Below is a small trained network, with its code and all its weights. Each question gives an input and a class and asks what happens when units are switched off, that is, made to give their printed mean instead of their output.

import numpy as np


def w(rows, s, z=0):
    codes = np.array(rows[::2]) - 128.0
    scale = np.full(codes.shape[1], s)
    scale[-1] = z or s
    return codes * scale


def f(y):
    return np.maximum(y, 0)


def log_softmax(a):
    a = a - a.max(-1, keepdims=True)
    return a - np.log(np.exp(a).sum(-1, keepdims=True))


def net(x, mask):
    res = np.array(x, float).reshape(1, 3) / 4 @ E
    y = f(res @ A[0][:, :-1].T + A[0][:, -1])
    res = res + np.where(mask, y, B[0][:, -1]) @ B[0][:, :-1]
    return log_softmax(res[-1] @ U[:, :-1].T + U[:, -1])


A, B = {}, {}
E = w([
[220,112,70,78,190],'x0',
[73,92,184,111,225],'x1',
[171,131,181,7,93],'x2',
],0.012)
A[0] = w([
[162,108,107,115,177,110],'neuron 0',
[58,87,174,95,202,109],'neuron 1',
[55,114,139,147,95,1],'neuron 2',
[7,123,163,121,83,82],'neuron 3',
[123,87,176,56,77,4],'neuron 4',
[208,168,103,174,26,101],'neuron 5',
[95,130,59,201,161,102],'neuron 6',
[107,61,161,116,181,44],'neuron 7',
[175,132,154,104,128,187],'neuron 8',
[121,142,151,44,113,189],'neuron 9',
[188,139,98,170,174,143],'neuron 10',
[79,179,201,161,76,43],'neuron 11',
[175,128,86,89,196,89],'neuron 12',
],0.014,0.0076)
B[0] = w([
[197,106,121,188,69,181],'neuron 0',
[155,205,82,150,155,245],'neuron 1',
[154,86,58,116,100,179],'neuron 2',
[191,114,115,175,95,242],'neuron 3',
[96,62,64,25,121,181],'neuron 4',
[102,209,76,120,209,253],'neuron 5',
[62,45,200,2,174,241],'neuron 6',
[142,181,33,113,204,185],'neuron 7',
[60,81,196,134,135,196],'neuron 8',
[82,115,184,101,152,227],'neuron 9',
[81,89,124,189,67,196],'neuron 10',
[187,122,98,132,71,217],'neuron 11',
[176,144,97,168,32,205],'neuron 12',
],0.0095,0.012)
U = w([
[120,253,47,91,234,82],'0',
[188,70,104,134,23,94],'1',
[53,12,155,46,176,74],'2',
[72,170,243,188,151,255],'3',
],0.013,0.016)

Each question gives the input, the list of numbers given to net, and the class t.
The units are the neurons (one row each of A and B). Each row of codes is followed by its name. A weight is (code - 128) times the scale printed after its matrix; where a second scale follows, it is the last column's (A, B and U).
mask holds one flag per neuron, in row order. A switched-off neuron (its flag False) gives its mean, the last column of its row in B, instead of its output. The means were averaged over made-up inputs and are rounded, as every weight is.
A unit's drop is (log p(t) with every unit on - log p(t) with that unit switched off) / (log p(t) with every unit on - log p(t) with every unit switched off).
The circuit of an input: a set's keep is (log p(t) with only the set's units on - log p(t) with every unit switched off) / (log p(t) with every unit on - log p(t) with every unit switched off). Starting from the 12 units with the biggest drops (on a tie, the unit counted first), units are removed one at a time, each time the one whose removal leaves the highest keep (on an exact tie, the one counted first), for as long as the keep stays at least 0.8.
units of the circuit, in order: the units of the circuit, biggest drop first
unit that matters most: the unit with the biggest drop
k most important neurons: the k neurons with the biggest drops, biggest first
drop when u is switched off: that unit's drop, to one decimal
input [-3,4,-1], class 0: unit that matters most -> neuron 1
input [3,-2,-1], class 3: units of the circuit, in order -> neuron 11; neuron 4; neuron 7
input [1,-3,4], class 2: 2 most important neurons -> neuron 1; neuron 8
input [7,-2,-8], class 2: 3 most important neurons -> neuron 6; neuron 3; neuron 11
input [6,-8,7], class 0: 2 most important neurons -> neuron 5; neuron 6
input [1,-3,2], class 3: 3 most important neurons -> neuron 1; neuron 7; neuron 6
input [-8,7,2], class 1: 3 most important neurons -> neuron 3; neuron 5; neuron 11
input [1,8,6], class 0: 2 most important neurons -> neuron 1; neuron 7
input [3,-5,7], class 2: 2 most important neurons -> neuron 8; neuron 1
input [3,2,-2], class 3: 2 most important neurons -> neuron 11; neuron 3
input [5,1,4], class 1: 2 most important neurons -> neuron 12; neuron 6
input [1,-1,1], class 3: 2 most important neurons -> neuron 6; neuron 4
input [-1,1,-2], class 3: units of the circuit, in order -> neuron 4; neuron 7
input [-2,2,2], class 3: 2 most important neurons -> neuron 6; neuron 5
input [0,4,2], class 0: 4 most important neurons -> neuron 6; neuron 1; neuron 7; neuron 10
input [8,5,-8], class 1: unit that matters most -> neuron 12
input [-2,3,3], class 3: 2 most important neurons -> neuron 6; neuron 5
input [7,-6,-8], class 2: 2 most important neurons -> neuron 6; neuron 10
input [-3,4,-5], class 2: 4 most important neurons -> neuron 6; neuron 5; neuron 12; neuron 2
input [-8,5,-6], class 1: unit that matters most -> neuron 3
input [4,-8,-1], class 0: drop when neuron 5 is switched off -> 2.7
input [-2,5,1], class 0: drop when neuron 7 is switched off -> 0.1
input [4,-3,-1], class 1: drop when neuron 12 is switched off -> 0.3
input [0,5,-6], class 2: drop when neuron 7 is switched off -> -0.1
